a =
[[130 150 127 120 134 116 121 117 115 129 111 133 128]
 [129 129 128 125 128 126 129 125 128 128 127 128 128]
 [132 134 128 112 128 113 133 109 126 131 120 124 126]
 [132 138 129 117 129 115 130 109 124 131 117 122 123]
 [130 133 125 107 129 114 134 116 126 129 123 136 133]
 [128 130 127 121 128 123 130 124 127 129 126 131 129]
 [128 131 128 127 129 126 128 125 127 128 126 127 127]
 [129 131 126 116 128 119 132 120 127 129 125 131 130]
 [130 130 128 120 128 121 131 120 127 129 125 127 127]]
Indices start at 1.
(1, 1) => 130
(4, 5) => 129
(9, 4) => 120
(9, 2) => 130
(4, 7) => 130
(1, 10) => 129
(5, 4) => 107
(3, 13) => 126
(7, 5) => 129
(4, 3) => 129
(6, 12) => 131
(1, 9) => 115
(7, 12) => 127
(3, 7) => 133
(7, 4) => 127
(7, 9) => 127
(8, 12) => 131
(8, 5) => 128
(7, 8) => 125
(2, 12) => 128
(1, 4) => 120
(2, 2) => 129
(6, 13) => 129
(5, 5) => 129
(8, 11) => 125
(3, 2) => 134
(2, 4) => 125
(6, 6) => 123
(8, 9) => 127
(9, 3) => 128
(8, 7) => 132
(6, 8) => 124

M =
[[146 138 133 105 101 133 117 122 135 137 110 118 124]
 [144 145 109 135 133 126 129 120 111 106 147 125 137]
 [119 111 133 108 117 131 124 133 143 151 102 119 136]
 [136 132 104 129 137 124 133 119 112 111 136 115 152]]
Indices start at 1.
(1, 1) = 146
(2, 9) = 111
(3, 9) = 143
(2, 10) = 106
(1, 2) = 138
(3, 3) = 133
(4, 9) = 112
(3, 8) = 133
(2, 4) = 135
(2, 13) = 137
(4, 11) = 136
(4, 8) = 119
(4, 10) = 111
(4, 4) = 129
(3, 5) = 117
(1, 13) = 124
(1, 4) = 105

arr =
116  126  135  108  149
138  118  136  124  129
142  120  111  117  117
127  127  130  129  128
125  123  130  118  139
131  138  111  111  138
133  149  138  106  130
129  142  103  131  130
140  109  118  126  127
143  112  116  121  128
129  125  130  128  126
130  125  145  121  124
Indices start at 1.
(1, 1) => 116
(6, 1) => 131
(11, 4) => 128
(10, 1) => 143
(11, 5) => 126
(11, 2) => 125
(10, 3) => 116
(8, 2) => 142
(7, 1) => 133
(4, 5) => 128
(9, 3) => 118
(9, 5) => 127
(1, 4) => 108
(2, 4) => 124
(3, 4) => 117
(1, 2) => 126

grid =
[[126 137 112 149 122 124 153]
 [128 134 111 139 122 124 158]
 [121 121 102 137 131 129 149]]
Indices start at 1.
(1, 1)	126
(2, 3)	111
(1, 6)	124
(2, 7)	158
(2, 6)	124
(1, 7)	153
(3, 1)	121
(3, 7)	149

x =
[[124 133 125 118 133 133 123 124 125 125 134 127 129 126 122 124]
 [130 113 126 125 107 108 131 131 132 125 113 124 114 129 133 131]]
Rows and columns are counted from 1.
(1, 1) -> 124
(2, 12) -> 124
(1, 9) -> 125
(2, 14) -> 129
(1, 4) -> 118
(1, 14) -> 126
(1, 7) -> 123
(2, 8) -> 131
(2, 7) -> 131

A =
[[140 116 141 123]
 [122 137 117 140]
 [154 107 152 119]
 [123 122 130 121]
 [144 112 147 126]
 [147 124 128 122]]
Rows and columns are counted from 1.
(1, 1)	140
(2, 4)	140
(2, 1)	122
(3, 4)	119
(6, 4)	122
(1, 2)	116
(3, 2)	107
(6, 2)	124
(1, 4)	123

m =
[[137 100 144 154 144 137 112]
 [148 126 122 143 145 139 112]
 [130 112 139 138 136 138 114]
 [124 128 152 128 106 129 120]
 [128 112 130 139 140 127 119]
 [134 110 141 133 144 153 121]]
Rows and columns are counted from 1.
(1, 1): 137
(2, 5): 145
(5, 3): 130
(5, 1): 128
(3, 1): 130
(1, 3): 144
(2, 7): 112
(1, 5): 144
(1, 7): 112
(5, 4): 139
(4, 6): 129
(5, 5): 140
(4, 5): 106
(1, 4): 154
(6, 7): 121
(6, 6): 153

data =
[[128 128 116 131 129 118 137 126 128 128 123 125 121 130 123]
 [121 128 110 133 131 113 137 121 131 127 125 119 116 126 121]
 [117 128 104 136 133 113 140 116 133 126 127 119 116 124 118]
 [136 128 146 122 124 139 121 136 124 129 129 136 134 132 134]
 [134 128 134 127 125 129 129 134 125 129 123 130 125 133 132]
 [136 128 140 122 124 134 121 136 124 129 127 133 134 132 134]
 [134 128 152 120 124 150 113 136 125 130 136 138 147 127 140]
 [132 128 128 129 127 123 133 131 126 128 121 127 121 132 129]
 [134 128 152 120 124 150 113 136 125 130 134 138 143 128 137]
 [134 128 146 120 124 144 117 136 125 129 132 136 143 130 137]
 [134 128 152 120 124 150 113 136 125 130 136 138 147 127 140]
 [130 128 122 129 128 123 133 131 127 128 121 125 121 132 126]
 [132 128 128 127 125 123 129 134 125 128 123 127 125 133 129]
 [136 128 140 124 124 134 125 136 124 129 125 133 130 132 134]
 [132 128 128 129 127 123 133 131 126 128 121 127 121 132 126]]
Indices start at 1.
(1, 1) = 128
(8, 2) = 128
(3, 11) = 127
(9, 2) = 128
(13, 11) = 123
(6, 8) = 136
(2, 14) = 126
(5, 13) = 125
(6, 7) = 121
(14, 11) = 125
(8, 10) = 128
(6, 9) = 124
(10, 9) = 125
(12, 12) = 125
(10, 14) = 130
(13, 7) = 129
(11, 10) = 130
(8, 1) = 132
(12, 13) = 121
(2, 12) = 119
(14, 5) = 124
(8, 15) = 129
(15, 1) = 132
(8, 9) = 126
(8, 12) = 127
(4, 11) = 129
(7, 12) = 138
(11, 6) = 150
(2, 8) = 121
(10, 12) = 136
(3, 12) = 119
(11, 7) = 113
(15, 4) = 129
(7, 2) = 128
(15, 2) = 128
(11, 1) = 134

X =
[[104 145 138 126 132 131 128 110]
 [102 132 138 123 135 136 124 106]
 [148 122 125 137 115 125 132 148]
 [ 99 142 140 126 134 132 127 107]
 [147 121 125 138 117 123 132 148]
 [107 126 135 122 136 135 123 109]
 [132 113 122 125 150 117 123 127]
 [136 113 122 128 151 112 124 131]
 [118 119 128 121 141 130 122 115]
 [145 119 125 138 127 117 130 146]
 [131 114 122 124 149 118 123 125]
 [150 126 123 133 102 136 133 149]
 [ 98 138 140 125 134 134 125 105]
 [144 135 122 126 103 140 133 140]]
Indices start at 1.
row 1 col 1 = 104
row 3 col 3 = 125
row 2 col 7 = 124
row 8 col 8 = 131
row 8 col 4 = 128
row 13 col 5 = 134
row 3 col 7 = 132
row 3 col 2 = 122
row 7 col 1 = 132
row 3 col 4 = 137
row 11 col 4 = 124
row 5 col 8 = 148
row 6 col 7 = 123
row 4 col 2 = 142
row 6 col 4 = 122
row 8 col 6 = 112
row 4 col 1 = 99
row 12 col 4 = 133
row 14 col 8 = 140
row 11 col 8 = 125
row 5 col 1 = 147
row 2 col 6 = 136
row 14 col 1 = 144
row 8 col 7 = 124
row 2 col 1 = 102
row 9 col 5 = 141
row 1 col 3 = 138
row 5 col 7 = 132
row 13 col 3 = 140
row 10 col 5 = 127
row 2 col 2 = 132
row 2 col 5 = 135
row 10 col 1 = 145
row 13 col 2 = 138

B =
120,137,141,124,123,122,117,158,120,123,146
120,139,141,116,115,130,117,158,122,123,146
123,139,141,116,115,128,120,158,120,125,146
121,139,141,116,115,130,120,158,121,123,146
127,137,128,116,123,124,127,119,123,125,129
Indices start at 1.
(1, 1): 120
(1, 11): 146
(2, 4): 116
(3, 6): 128
(3, 5): 115
(1, 5): 123
(3, 9): 120
(5, 10): 125
(3, 11): 146
(2, 7): 117
(5, 4): 116
(2, 9): 122
(5, 7): 127
(1, 6): 122
(1, 10): 123
(4, 1): 121
(2, 11): 146
(2, 2): 139
